Here is a tiny trained network, its code and every weight. The questions are about switching its units off for an input and a target symbol, where a switched-off unit gives its printed mean instead of its output.

import numpy as np


def w(rows, s, z=0):
    codes = np.array(rows[::2]) - 128.0
    scale = np.full(codes.shape[1], s)
    scale[-1] = z or s
    return codes * scale


def norm(h):
    return h / np.sqrt((h * h).mean(-1, keepdims=True) + 1e-5)


def f(y):
    return y / 2 * (1 + np.tanh(0.7978845608 * (y + 0.044715 * y**3)))


def softmax(a):
    e = np.exp(a - a.max(-1, keepdims=True))
    return e / e.sum(-1, keepdims=True)


def log_softmax(a):
    a = a - a.max(-1, keepdims=True)
    return a - np.log(np.exp(a).sum(-1, keepdims=True))


def net(x, mask):
    ids = ['ΛΠΨαβδζθμσφω'.index(c) for c in x.split()]
    T = len(ids)
    res = E[ids] + P[:T]
    r = norm(res)
    for j in range(3):
        rows = slice(4 * j, 4 * j + 4)
        q, k, v = (r @ M[0][rows].T for M in (Q, K, V))
        z = softmax(np.where(np.tri(T) > 0, q @ k.T / 4**0.5, -1e9)) @ v
        o = O[0][rows]
        res = res + np.where(mask[j], z, o[:, -1]) @ o[:, :-1]
    y = f(norm(res) @ A[0][:, :-1].T + A[0][:, -1])
    res = res + np.where(mask[3:11], y, B[0][:, -1]) @ B[0][:, :-1]
    return log_softmax(norm(res)[-1] @ U[:, :-1].T + U[:, -1])


Q, K, V, O, A, B = {}, {}, {}, {}, {}, {}
E = w([
[226,108,2,145,116,159,152],'Λ',
[126,207,53,23,131,188,94],'Π',
[139,91,157,128,158,146,111],'Ψ',
[44,138,34,211,180,97,65],'α',
[188,208,135,161,181,70,223],'β',
[139,93,157,129,155,144,114],'δ',
[73,206,202,85,134,69,130],'ζ',
[141,113,127,99,22,17,147],'θ',
[140,91,156,128,156,148,109],'μ',
[123,155,254,208,63,188,180],'σ',
[139,95,152,129,158,148,111],'φ',
[137,94,153,126,154,148,110],'ω',
],0.00083)
P = w([
[195,140,139,146,130,96,45],'0',
[223,162,185,185,110,115,4],'1',
[122,129,155,146,140,144,129],'2',
[173,112,138,116,165,94,74],'3',
[115,114,141,127,144,139,139],'4',
[143,156,156,180,97,155,85],'5',
[103,134,133,139,114,145,156],'6',
[156,87,123,74,183,78,123],'7',
[92,96,134,104,150,138,181],'8',
[99,161,154,209,63,196,108],'9',
[59,125,118,128,107,160,198],'10',
[138,84,125,44,192,74,180],'11',
[88,100,136,95,140,130,197],'12',
],0.0013)
Q[0] = w([
[248,26,89,9,234,13,27],'head 1',
[14,76,134,143,153,223,249],'head 1',
[56,5,126,4,249,160,236],'head 1',
[15,242,177,248,23,228,172],'head 1',
[236,153,176,234,102,213,15],'head 2',
[247,21,57,11,235,16,11],'head 2',
[90,4,229,22,249,39,253],'head 2',
[246,186,10,107,67,27,3],'head 2',
[23,181,229,251,10,249,207],'head 3',
[66,23,226,8,236,73,249],'head 3',
[60,33,198,7,231,56,250],'head 3',
[12,146,249,251,10,251,245],'head 3',
],0.0035)
K[0] = w([
[132,224,165,252,7,216,28],'head 1',
[7,49,81,11,193,153,237],'head 1',
[10,161,56,205,15,210,239],'head 1',
[188,34,116,6,251,28,189],'head 1',
[241,106,77,50,188,7,22],'head 2',
[199,238,163,241,18,168,15],'head 2',
[6,233,46,206,12,190,213],'head 2',
[248,137,221,216,128,158,12],'head 2',
[94,25,72,5,249,34,227],'head 3',
[9,195,66,167,25,181,248],'head 3',
[8,192,81,182,24,206,248],'head 3',
[24,35,55,4,245,55,249],'head 3',
],0.0035)
V[0] = w([
[100,248,142,136,167,101,117],'head 1',
[40,129,74,163,70,155,109],'head 1',
[99,60,103,122,151,193,101],'head 1',
[152,181,114,160,75,63,97],'head 1',
[189,85,108,126,96,130,76],'head 2',
[81,153,85,154,70,118,50],'head 2',
[122,14,125,132,152,193,154],'head 2',
[209,72,106,103,94,103,97],'head 2',
[93,100,193,38,120,66,84],'head 3',
[148,100,89,68,248,73,82],'head 3',
[63,94,181,199,95,213,50],'head 3',
[98,66,124,209,169,14,157],'head 3',
],0.0015)
O[0] = w([
[76,204,154,171,150,160,132,173],'head 1',
[94,87,88,155,132,129,61,2],'head 1',
[170,113,127,121,124,127,63,84],'head 1',
[80,106,128,156,118,169,174,161],'head 1',
[104,92,102,109,122,139,183,141],'head 2',
[34,91,68,113,125,147,85,104],'head 2',
[170,73,173,125,140,138,104,76],'head 2',
[112,78,109,108,99,120,207,121],'head 2',
[80,114,169,6,123,67,97,167],'head 3',
[152,97,103,81,212,108,84,117],'head 3',
[132,114,199,166,89,149,80,216],'head 3',
[110,50,123,201,174,14,140,141],'head 3',
],0.002,0.00082)
A[0] = w([
[64,152,178,119,117,58,84,57],'neuron 1',
[104,126,185,147,173,165,117,103],'neuron 2',
[228,35,12,171,72,189,195,14],'neuron 3',
[58,194,39,210,93,111,136,5],'neuron 4',
[83,61,111,138,11,10,158,101],'neuron 5',
[112,105,162,154,148,202,165,135],'neuron 6',
[189,194,119,196,49,94,55,137],'neuron 7',
[124,135,143,228,2,186,137,42],'neuron 8',
],0.0028,0.0015)
B[0] = w([
[108,108,201,83,237,155,163,167],'neuron 1',
[114,109,98,75,167,94,153,237],'neuron 2',
[129,108,174,43,252,170,167,71],'neuron 3',
[187,23,164,127,170,111,41,37],'neuron 4',
[97,118,81,79,113,101,161,132],'neuron 5',
[151,117,56,81,155,94,108,254],'neuron 6',
[85,91,43,55,171,98,194,176],'neuron 7',
[97,119,185,161,148,174,152,168],'neuron 8',
],0.0021,0.00076)
U = w([
[233,9,57,7,253,253,248,130],'Λ',
[127,252,12,44,15,248,28,185],'Π',
[244,44,210,66,50,56,58,169],'Ψ',
[6,21,45,252,213,67,9,253],'α',
[234,252,2,249,205,4,236,98],'β',
[227,59,197,79,65,48,62,44],'δ',
[8,250,234,4,250,38,72,79],'ζ',
[5,4,12,11,2,5,247,105],'θ',
[219,65,184,83,66,79,57,64],'μ',
[30,77,253,254,29,252,217,246],'σ',
[216,63,183,87,74,64,65,38],'φ',
[216,71,184,75,60,81,53,56],'ω',
],0.0035,0.002)

Each question gives the input, a string of symbols that net reads in full, and the target symbol t.
The units are the heads (4 rows each of Q, K, V and O) and the neurons (one row each of A and B). Each row of codes is followed by its name. A weight is (code - 128) times the scale printed after its matrix; where a second scale follows, it is the last column's (O, A, B and U).
mask holds one flag per unit, heads first, then neurons. A switched-off unit (its flag False) gives its mean, the last column of its rows in O or B, instead of its output. The means were averaged over made-up inputs and are rounded, as every weight is.
A unit's drop is (log p(t) with every unit on - log p(t) with that unit switched off) / (log p(t) with every unit on - log p(t) with every unit switched off).
The circuit of an input: a set's keep is (log p(t) with only the set's units on - log p(t) with every unit switched off) / (log p(t) with every unit on - log p(t) with every unit switched off). Starting from all 11 units, units are removed one at a time, each time the one whose removal leaves the highest keep (on an exact tie, the one counted first), for as long as the keep stays at least 0.8.
circuit, biggest first: the units of the circuit, biggest drop first
unit that matters most: the unit with the biggest drop
top k neurons: the k neurons with the biggest drops, biggest first
which heads matter: for each layer, one digit per head in row order, 1 if its drop is at least 0.15 and else 0, layers parted by /
input α β σ Ψ ζ θ σ Ψ, target θ: circuit, biggest first -> head 3; neuron 6; head 1; neuron 4
input θ Λ ζ Ψ Λ θ Λ ζ Ψ σ φ ω, target σ: circuit, biggest first -> head 3
input β θ σ μ Λ ζ β σ σ θ Π Π, target Π: which heads matter -> 001
input σ φ Ψ β α β ω φ σ β β ω, target β: which heads matter -> 011
input β α δ α δ β Ψ Π α σ σ φ, target σ: top 3 neurons -> neuron 8; neuron 4; neuron 7
input σ δ ζ θ Λ Π Ψ, target Λ: circuit, biggest first -> head 3; head 1; neuron 3
input Ψ Ψ δ σ Π α ζ Ψ ζ μ φ, target ζ: circuit, biggest first -> head 2; head 1; neuron 2
input φ Ψ σ Ψ α σ Π Ψ δ, target Π: which heads matter -> 001
input Π μ Ψ β α ζ β ζ θ σ σ δ, target σ: top 2 neurons -> neuron 8; neuron 7
input Π Ψ φ σ Π ζ φ, target Π: circuit, biggest first -> head 3; head 1
input β σ β σ Π σ Ψ σ ω ζ, target ζ: which heads matter -> 101
input σ σ σ σ ζ σ β Ψ μ, target β: which heads matter -> 011
input Π μ β φ Ψ β ζ σ Ψ, target ζ: which heads matter -> 010
input θ θ μ δ, target θ: unit that matters most -> head 2
input ζ σ σ Π σ Ψ, target Π: which heads matter -> 001
input ζ δ Ψ Λ Π θ σ ζ β ζ Ψ, target β: top 2 neurons -> neuron 6; neuron 2
input ω θ σ Ψ ζ Ψ σ σ, target σ: top 2 neurons -> neuron 8; neuron 3
input ω α Ψ ω, target α: which heads matter -> 110
input ω σ μ δ ζ ω β σ Ψ μ σ σ φ, target σ: which heads matter -> 011
input Π β μ, target Π: top 2 neurons -> neuron 6; neuron 7
input α σ δ θ, target θ: which heads matter -> 000
input θ Ψ ζ α Π μ, target α: top 2 neurons -> neuron 6; neuron 2
input σ α δ ζ μ δ Ψ Λ θ ω, target Λ: circuit, biggest first -> head 3; head 2; head 1
input σ Λ ζ ω, target Λ: which heads matter -> 111
